Below are the code and all the weights of a small trained network. Each question names an input and a target symbol and asks about switching units off, where a switched-off unit gives its printed mean instead of its output.

import numpy as np


def w(rows, s, z=0):
    codes = np.array(rows[::2]) - 128.0
    scale = np.full(codes.shape[1], s)
    scale[-1] = z or s
    return codes * scale


def norm(h):
    return h / np.sqrt((h * h).mean(-1, keepdims=True) + 1e-5)


def f(y):
    return np.maximum(y, 0)


def softmax(a):
    e = np.exp(a - a.max(-1, keepdims=True))
    return e / e.sum(-1, keepdims=True)


def log_softmax(a):
    a = a - a.max(-1, keepdims=True)
    return a - np.log(np.exp(a).sum(-1, keepdims=True))


def net(x, mask):
    ids = ['αηθμξω'.index(c) for c in x.split()]
    T = len(ids)
    res = E[ids] + P[:T]
    r = norm(res)
    for j in range(3):
        rows = slice(2 * j, 2 * j + 2)
        q, k, v = (r @ M[0][rows].T for M in (Q, K, V))
        z = softmax(np.where(np.tri(T) > 0, q @ k.T / 2**0.5, -1e9)) @ v
        o = O[0][rows]
        res = res + np.where(mask[j], z, o[:, -1]) @ o[:, :-1]
    y = f(norm(res) @ A[0][:, :-1].T + A[0][:, -1])
    res = res + np.where(mask[3:27], y, B[0][:, -1]) @ B[0][:, :-1]
    return log_softmax(norm(res)[-1] @ U[:, :-1].T + U[:, -1])


Q, K, V, O, A, B = {}, {}, {}, {}, {}, {}
E = w([
[60,186,82,116],'α',
[172,156,119,105],'η',
[148,107,34,45],'θ',
[128,2,161,116],'μ',
[90,133,96,174],'ξ',
[154,91,147,58],'ω',
],0.017)
P = w([
[178,146,254,134],'0',
[42,79,125,109],'1',
[88,86,112,109],'2',
[98,105,106,123],'3',
[124,100,88,152],'4',
[131,108,81,158],'5',
[131,124,74,168],'6',
[131,127,61,172],'7',
[142,128,52,185],'8',
[148,136,42,189],'9',
[152,145,36,202],'10',
],0.0082)
Q[0] = w([
[29,146,188,166],'h1',
[148,72,178,73],'h1',
[116,73,100,20],'h2',
[16,48,2,114],'h2',
[58,203,75,132],'h3',
[195,159,193,228],'h3',
],0.0079)
K[0] = w([
[147,139,154,170],'h1',
[63,46,164,153],'h1',
[49,60,83,100],'h2',
[20,164,91,142],'h2',
[153,226,108,151],'h3',
[100,147,2,152],'h3',
],0.0093)
V[0] = w([
[228,210,247,118],'h1',
[98,182,105,177],'h1',
[53,64,107,24],'h2',
[135,163,193,101],'h2',
[127,255,34,70],'h3',
[238,122,137,58],'h3',
],0.0061)
O[0] = w([
[36,40,124,188,3],'h1',
[75,102,218,110,101],'h1',
[219,165,194,171,229],'h2',
[183,128,101,108,35],'h2',
[134,3,191,73,99],'h3',
[120,150,103,23,152],'h3',
],0.0065,0.0034)
A[0] = w([
[165,200,237,133,57],'n1',
[202,66,69,120,51],'n2',
[91,65,203,98,126],'n3',
[195,146,165,110,66],'n4',
[113,91,154,102,178],'n5',
[139,170,141,69,91],'n6',
[84,120,76,104,172],'n7',
[160,111,103,101,69],'n8',
[153,144,65,158,39],'n9',
[79,113,141,159,3],'n10',
[150,175,80,160,150],'n11',
[105,67,250,89,97],'n12',
[153,99,84,168,104],'n13',
[121,75,133,80,66],'n14',
[187,200,153,117,34],'n15',
[139,187,217,143,134],'n16',
[117,211,82,183,119],'n17',
[123,171,84,123,88],'n18',
[178,205,189,114,53],'n19',
[145,47,163,170,116],'n20',
[182,88,172,86,176],'n21',
[111,68,226,93,86],'n22',
[116,143,121,252,138],'n23',
[94,64,195,106,107],'n24',
],0.013,0.005)
B[0] = w([
[143,25,246,125,146],'n1',
[144,222,74,118,249],'n2',
[154,126,164,84,156],'n3',
[52,62,84,113,180],'n4',
[129,78,99,114,159],'n5',
[152,160,118,141,184],'n6',
[181,172,145,119,221],'n7',
[158,128,121,134,185],'n8',
[127,93,97,92,189],'n9',
[151,178,100,112,145],'n10',
[178,132,189,150,247],'n11',
[161,39,254,145,158],'n12',
[82,64,141,85,200],'n13',
[117,126,156,194,153],'n14',
[84,76,118,85,177],'n15',
[240,160,222,195,147],'n16',
[61,104,162,137,246],'n17',
[122,212,176,77,191],'n18',
[19,12,201,154,165],'n19',
[67,101,210,101,188],'n20',
[75,171,140,164,226],'n21',
[164,51,212,134,154],'n22',
[184,124,58,118,255],'n23',
[155,161,173,43,153],'n24',
],0.0074,0.0064)
U = w([
[172,77,242,119,235],'α',
[29,104,106,49,5],'η',
[254,159,107,61,168],'θ',
[155,149,151,158,89],'μ',
[124,153,150,218,194],'ξ',
[139,146,138,145,37],'ω',
],0.0088,0.0031)

Each question gives the input, a string of symbols that net reads in full, and the target symbol t.
The units are the heads (2 rows each of Q, K, V and O) and the neurons (one row each of A and B). Each row of codes is followed by its name. A weight is (code - 128) times the scale printed after its matrix; where a second scale follows, it is the last column's (O, A, B and U).
mask holds one flag per unit, heads first, then neurons. A switched-off unit (its flag False) gives its mean, the last column of its rows in O or B, instead of its output. The means were averaged over made-up inputs and are rounded, as every weight is.
A unit's drop is (log p(t) with every unit on - log p(t) with that unit switched off) / (log p(t) with every unit on - log p(t) with every unit switched off).
most important unit: the unit with the biggest drop
top k neurons: the k neurons with the biggest drops, biggest first
which heads matter: for each layer, one digit per head in row order, 1 if its drop is at least 0.15 and else 0, layers parted by /
drop when u is switched off: that unit's drop, to one decimal
input θ η ξ θ θ ξ ξ ξ, target θ: which heads matter -> 100
input η ξ η η θ μ ξ μ μ, target θ: which heads matter -> 101
input ξ ξ α, target ξ: which heads matter -> 001
input α θ α, target α: which heads matter -> 101
input η θ ξ η, target η: which heads matter -> 001
input α η ξ, target α: which heads matter -> 001
input α μ μ, target η: top 2 neurons -> [n20; n13]
input ξ θ μ μ ξ ξ ξ θ ω μ η, target α: which heads matter -> 100
input θ θ η α θ μ α ξ α μ, target η: top 2 neurons -> [n20; n2]
input η ξ μ μ α η η η θ ξ, target η: most important unit -> h3
input θ μ η η, target η: which heads matter -> 111
input θ ω μ ξ, target θ: which heads matter -> 000
input η η ξ ξ, target η: which heads matter -> 101
input θ η ξ α, target θ: top neuron -> [n7]
input ξ μ η, target α: drop when h3 is switched off -> 0.1
input μ ξ ξ θ α μ α θ μ η μ, target θ: drop when h1 is switched off -> 0.3
input η ξ ξ ω η α μ η η μ ω, target η: drop when n15 is switched off -> 0.4
